Below are the code and all the weights of a small trained network. Each question names an input and a target symbol and asks about switching units off, where a switched-off unit gives its printed mean instead of its output.

import numpy as np


def w(rows, s, z=0):
    codes = np.array(rows[::2]) - 128.0
    scale = np.full(codes.shape[1], s)
    scale[-1] = z or s
    return codes * scale


def f(y):
    return y / 2 * (1 + np.tanh(0.7978845608 * (y + 0.044715 * y**3)))


def softmax(a):
    e = np.exp(a - a.max(-1, keepdims=True))
    return e / e.sum(-1, keepdims=True)


def log_softmax(a):
    a = a - a.max(-1, keepdims=True)
    return a - np.log(np.exp(a).sum(-1, keepdims=True))


def net(x, mask):
    ids = ['ΓΞΠαβδεζηθλμτφω'.index(c) for c in x.split()]
    T = len(ids)
    res = E[ids] + P[:T]
    u = 0
    for l in range(3):
        r = res
        for j in range(3):
            rows = slice(4 * j, 4 * j + 4)
            q, k, v = (r @ M[l][rows].T for M in (Q, K, V))
            z = softmax(np.where(np.tri(T) > 0, q @ k.T / 4**0.5, -1e9)) @ v
            o = O[l][rows]
            res = res + np.where(mask[u + j], z, o[:, -1]) @ o[:, :-1]
        u += 3
        y = f(res @ A[l][:, :-1].T + A[l][:, -1])
        res = res + np.where(mask[u : u + 8], y, B[l][:, -1]) @ B[l][:, :-1]
        u += 8
    return log_softmax(res[-1] @ U[:, :-1].T + U[:, -1])


Q, K, V, O, A, B = {}, {}, {}, {}, {}, {}
E = w([
[66,189,98,60],'Γ',
[64,143,116,123],'Ξ',
[118,27,135,180],'Π',
[62,175,228,132],'α',
[179,65,161,123],'β',
[103,91,2,149],'δ',
[58,157,115,141],'ε',
[148,238,228,116],'ζ',
[59,145,4,109],'η',
[60,144,119,129],'θ',
[124,154,212,133],'λ',
[187,71,182,113],'μ',
[246,133,114,122],'τ',
[43,156,107,205],'φ',
[163,61,134,144],'ω',
],0.018)
P = w([
[103,150,123,199],'0',
[143,75,153,2],'1',
[112,108,135,44],'2',
[92,126,120,74],'3',
[79,140,121,99],'4',
[68,144,115,121],'5',
],0.0086)
Q[0] = w([
[145,63,132,118],'0.h0',
[140,91,168,101],'0.h0',
[154,119,104,182],'0.h0',
[114,102,176,146],'0.h0',
[124,146,94,132],'0.h1',
[106,116,67,143],'0.h1',
[155,96,156,200],'0.h1',
[121,102,81,157],'0.h1',
[125,102,111,217],'0.h2',
[85,117,70,18],'0.h2',
[134,161,172,6],'0.h2',
[115,112,87,131],'0.h2',
],0.012)
K[0] = w([
[153,106,152,81],'0.h0',
[110,58,174,113],'0.h0',
[188,69,87,25],'0.h0',
[69,127,86,142],'0.h0',
[12,95,46,190],'0.h1',
[20,100,108,93],'0.h1',
[192,60,246,213],'0.h1',
[106,36,76,128],'0.h1',
[105,138,185,11],'0.h2',
[13,155,73,229],'0.h2',
[122,73,105,254],'0.h2',
[131,192,246,126],'0.h2',
],0.0076)
V[0] = w([
[134,143,98,188],'0.h0',
[129,137,115,156],'0.h0',
[48,104,148,2],'0.h0',
[112,133,138,137],'0.h0',
[170,145,117,140],'0.h1',
[148,146,134,37],'0.h1',
[128,128,128,128],'0.h1',
[178,220,95,137],'0.h1',
[131,130,125,134],'0.h2',
[140,123,120,104],'0.h2',
[102,138,136,158],'0.h2',
[115,138,154,56],'0.h2',
],0.0064)
O[0] = w([
[142,185,105,155,91],'0.h0',
[150,163,115,136,112],'0.h0',
[240,57,155,4,190],'0.h0',
[208,140,145,115,129],'0.h0',
[141,152,68,191,115],'0.h1',
[129,85,154,198,251],'0.h1',
[128,128,128,128,128],'0.h1',
[211,75,85,168,177],'0.h1',
[129,134,125,132,131],'0.h2',
[131,138,134,108,118],'0.h2',
[110,108,119,159,147],'0.h2',
[14,75,142,65,110],'0.h2',
],0.0041,0.0018)
A[0] = w([
[135,21,92,129,2],'0.n0',
[140,155,2,76,58],'0.n1',
[169,97,131,138,72],'0.n2',
[32,97,198,133,47],'0.n3',
[145,111,187,217,88],'0.n4',
[75,41,109,171,86],'0.n5',
[119,134,132,149,137],'0.n6',
[56,177,159,143,120],'0.n7',
],0.0093,0.0051)
B[0] = w([
[190,174,200,178,160],'0.n0',
[89,38,163,131,227],'0.n1',
[188,165,118,95,132],'0.n2',
[50,155,92,84,218],'0.n3',
[108,102,118,163,149],'0.n4',
[254,33,206,93,191],'0.n5',
[79,123,128,159,131],'0.n6',
[139,112,159,64,255],'0.n7',
],0.0078,0.0024)
Q[1] = w([
[147,154,4,123],'1.h0',
[106,192,152,119],'1.h0',
[174,137,151,101],'1.h0',
[195,111,127,142],'1.h0',
[110,108,94,120],'1.h1',
[112,141,124,71],'1.h1',
[123,143,128,89],'1.h1',
[100,145,101,90],'1.h1',
[128,104,101,158],'1.h2',
[125,93,138,87],'1.h2',
[119,133,161,114],'1.h2',
[111,159,81,100],'1.h2',
],0.023)
K[1] = w([
[190,183,7,95],'1.h0',
[80,181,156,114],'1.h0',
[148,130,171,61],'1.h0',
[207,105,163,96],'1.h0',
[111,93,130,148],'1.h1',
[110,155,104,176],'1.h1',
[130,140,144,173],'1.h1',
[113,133,127,169],'1.h1',
[137,91,111,146],'1.h2',
[102,96,114,160],'1.h2',
[105,115,178,99],'1.h2',
[108,164,95,100],'1.h2',
],0.021)
V[1] = w([
[162,124,46,1],'1.h0',
[102,145,148,92],'1.h0',
[115,134,137,95],'1.h0',
[128,137,123,114],'1.h0',
[144,116,140,99],'1.h1',
[97,26,134,183],'1.h1',
[168,111,127,37],'1.h1',
[86,88,91,69],'1.h1',
[166,139,78,69],'1.h2',
[155,145,77,99],'1.h2',
[170,182,47,134],'1.h2',
[55,133,162,141],'1.h2',
],0.0085)
O[1] = w([
[29,43,165,246,212],'1.h0',
[133,162,174,194,170],'1.h0',
[120,103,234,183,166],'1.h0',
[117,126,152,140,134],'1.h0',
[99,96,146,179,134],'1.h1',
[118,83,15,88,122],'1.h1',
[88,67,154,255,127],'1.h1',
[127,156,85,243,67],'1.h1',
[119,229,119,227,125],'1.h2',
[114,155,109,177,95],'1.h2',
[25,166,129,197,3],'1.h2',
[159,52,212,85,183],'1.h2',
],0.0049,0.0031)
A[1] = w([
[81,187,105,189,126],'1.n0',
[174,73,140,48,123],'1.n1',
[183,43,150,152,166],'1.n2',
[65,199,185,86,2],'1.n3',
[158,132,111,116,119],'1.n4',
[245,128,103,141,15],'1.n5',
[168,137,98,101,142],'1.n6',
[163,111,29,122,40],'1.n7',
],0.012,0.0055)
B[1] = w([
[78,1,159,168,145],'1.n0',
[89,137,115,225,247],'1.n1',
[171,214,62,89,227],'1.n2',
[205,88,176,182,201],'1.n3',
[119,187,149,177,134],'1.n4',
[125,166,219,52,163],'1.n5',
[99,195,127,169,148],'1.n6',
[96,226,152,124,153],'1.n7',
],0.007,0.011)
Q[2] = w([
[159,143,145,113],'2.h0',
[80,121,196,170],'2.h0',
[113,140,83,162],'2.h0',
[253,153,120,169],'2.h0',
[99,120,120,97],'2.h1',
[150,145,96,146],'2.h1',
[124,158,134,95],'2.h1',
[160,118,102,99],'2.h1',
[124,91,143,166],'2.h2',
[188,126,105,128],'2.h2',
[116,102,148,86],'2.h2',
[198,140,169,142],'2.h2',
],0.021)
K[2] = w([
[163,132,141,96],'2.h0',
[58,147,196,193],'2.h0',
[126,57,38,178],'2.h0',
[228,29,147,118],'2.h0',
[99,89,110,89],'2.h1',
[166,142,87,116],'2.h1',
[138,91,142,143],'2.h1',
[157,105,102,133],'2.h1',
[158,125,144,209],'2.h2',
[178,84,112,64],'2.h2',
[74,188,190,105],'2.h2',
[250,167,202,84],'2.h2',
],0.014)
V[2] = w([
[130,2,204,161],'2.h0',
[142,157,160,65],'2.h0',
[128,134,128,119],'2.h0',
[169,107,171,75],'2.h0',
[60,67,86,180],'2.h1',
[87,55,173,240],'2.h1',
[128,128,127,132],'2.h1',
[113,144,141,84],'2.h1',
[139,26,153,104],'2.h2',
[140,155,115,130],'2.h2',
[149,171,128,87],'2.h2',
[65,140,149,55],'2.h2',
],0.0066)
O[2] = w([
[54,254,106,183,60],'2.h0',
[158,107,191,228,165],'2.h0',
[138,117,129,129,130],'2.h0',
[122,167,174,211,146],'2.h0',
[159,154,176,69,3],'2.h1',
[137,195,107,106,87],'2.h1',
[125,132,130,129,127],'2.h1',
[159,101,125,157,143],'2.h1',
[53,184,155,77,38],'2.h2',
[157,113,117,161,157],'2.h2',
[157,148,140,175,177],'2.h2',
[162,123,154,80,78],'2.h2',
],0.0049,0.0047)
A[2] = w([
[178,110,154,160,135],'2.n0',
[124,60,70,192,80],'2.n1',
[89,135,34,164,1],'2.n2',
[9,179,156,122,47],'2.n3',
[19,74,134,119,92],'2.n4',
[132,211,121,195,98],'2.n5',
[214,148,169,164,8],'2.n6',
[90,161,91,69,119],'2.n7',
],0.011,0.0092)
B[2] = w([
[118,183,126,175,254],'2.n0',
[49,128,143,109,192],'2.n1',
[172,78,219,61,141],'2.n2',
[144,90,103,193,191],'2.n3',
[169,217,144,48,186],'2.n4',
[155,62,99,81,211],'2.n5',
[86,142,101,1,208],'2.n6',
[142,168,91,176,150],'2.n7',
],0.01,0.007)
U = w([
[78,215,112,171,56],'Γ',
[147,98,134,88,63],'Ξ',
[124,126,136,140,80],'Π',
[164,182,188,94,7],'α',
[52,115,139,120,206],'β',
[185,55,168,145,65],'δ',
[83,81,79,215,235],'ε',
[142,108,144,104,85],'ζ',
[125,141,207,192,65],'η',
[133,139,166,151,244],'θ',
[107,161,68,87,19],'λ',
[123,138,141,133,128],'μ',
[247,148,86,173,254],'τ',
[126,59,66,109,46],'φ',
[123,140,142,130,83],'ω',
],0.012,0.0041)

Each question gives the input, a string of symbols that net reads in full, and the target symbol t.
The units are the heads (4 rows each of Q, K, V and O) and the neurons (one row each of A and B). Each row of codes is followed by its name. A weight is (code - 128) times the scale printed after its matrix; where a second scale follows, it is the last column's (O, A, B and U).
mask holds one flag per unit, layer by layer, with each layer's heads first. A switched-off unit (its flag False) gives its mean, the last column of its rows in O or B, instead of its output. The means were averaged over made-up inputs and are rounded, as every weight is.
A unit's drop is (log p(t) with every unit on - log p(t) with that unit switched off) / (log p(t) with every unit on - log p(t) with every unit switched off).
The circuit of an input: a set's keep is (log p(t) with only the set's units on - log p(t) with every unit switched off) / (log p(t) with every unit on - log p(t) with every unit switched off). Starting from the 12 units with the biggest drops (on a tie, the unit counted first), units are removed one at a time, each time the one whose removal leaves the highest keep (on an exact tie, the one counted first), for as long as the keep stays at least 0.8.
circuit, biggest first: the units of the circuit, biggest drop first
unit that matters most: the unit with the biggest drop
top k neurons: the k neurons with the biggest drops, biggest first
top k neurons in layer l: the k neurons of layer l with the biggest drops, biggest first
heads that matter: for each layer, one digit per head in row order, 1 if its drop is at least 0.15 and else 0, layers parted by /
input τ Γ τ α, target η: unit that matters most : 1.h2
input τ Π τ τ Ξ, target δ: heads that matter : 100 / 110 / 100
input ζ δ ω θ Ξ, target η: heads that matter : 000 / 110 / 100
input δ Π Π Π ε, target φ: circuit, biggest first : 1.h1, 1.n7, 2.h0
input φ τ δ η ζ η, target λ: circuit, biggest first : 2.n4, 2.h0, 1.n3
input Γ Π τ τ δ, target φ: top 2 neurons : 0.n1, 1.n2
input Ξ δ ω, target τ: circuit, biggest first : 1.n2, 0.n0
input η τ τ ζ Π, target τ: circuit, biggest first : 1.n2, 0.n5
input τ δ Γ, target δ: top 2 neurons : 1.n3, 1.n7
input ζ Γ Γ Γ ε, target η: top 2 neurons : 1.n3, 1.n1
input β η Γ Π, target τ: heads that matter : 100 / 001 / 000
input α Γ Π τ ε, target ε: top 3 neurons : 2.n3, 1.n3, 1.n2
input Γ τ Γ, target Γ: top 4 neurons : 1.n0, 2.n4, 1.n2, 2.n7
input φ ε Γ Γ, target τ: unit that matters most : 1.h0
input Γ φ μ ε, target Γ: top 4 neurons : 2.n4, 1.n0, 1.n2, 2.n7
input β Π τ Ξ, target α: top 2 neurons : 2.n4, 1.n1
input δ ζ Γ, target φ: top 2 neurons in layer 0 : 0.n1, 0.n5
input Π Ξ Γ, target Ξ: top 4 neurons : 0.n5, 1.n7, 1.n1, 1.n2
input δ τ ω φ τ, target ε: heads that matter : 000 / 001 / 000
input β τ τ Π Γ, target α: heads that matter : 100 / 110 / 001
input τ φ θ, target δ: unit that matters most : 1.h0
input α δ ε β, target τ: top 2 neurons in layer 1 : 1.n2, 1.n1
input ζ Π δ τ τ τ, target β: heads that matter : 100 / 101 / 000
input η ζ φ, target λ: heads that matter : 000 / 010 / 100
input ζ Π β φ, target η: heads that matter : 010 / 110 / 100
input Γ Π α ζ β η, target λ: top 4 neurons : 2.n4, 0.n1, 2.n7, 1.n1
input Γ Γ τ β α θ, target Γ: top 2 neurons in layer 2 : 2.n7, 2.n4
input α Π Γ, target ε: unit that matters most : 2.h0
input ζ Π θ ε, target η: top 2 neurons : 1.n3, 1.n2
input Π θ Π τ ω φ, target Ξ: heads that matter : 000 / 110 / 100
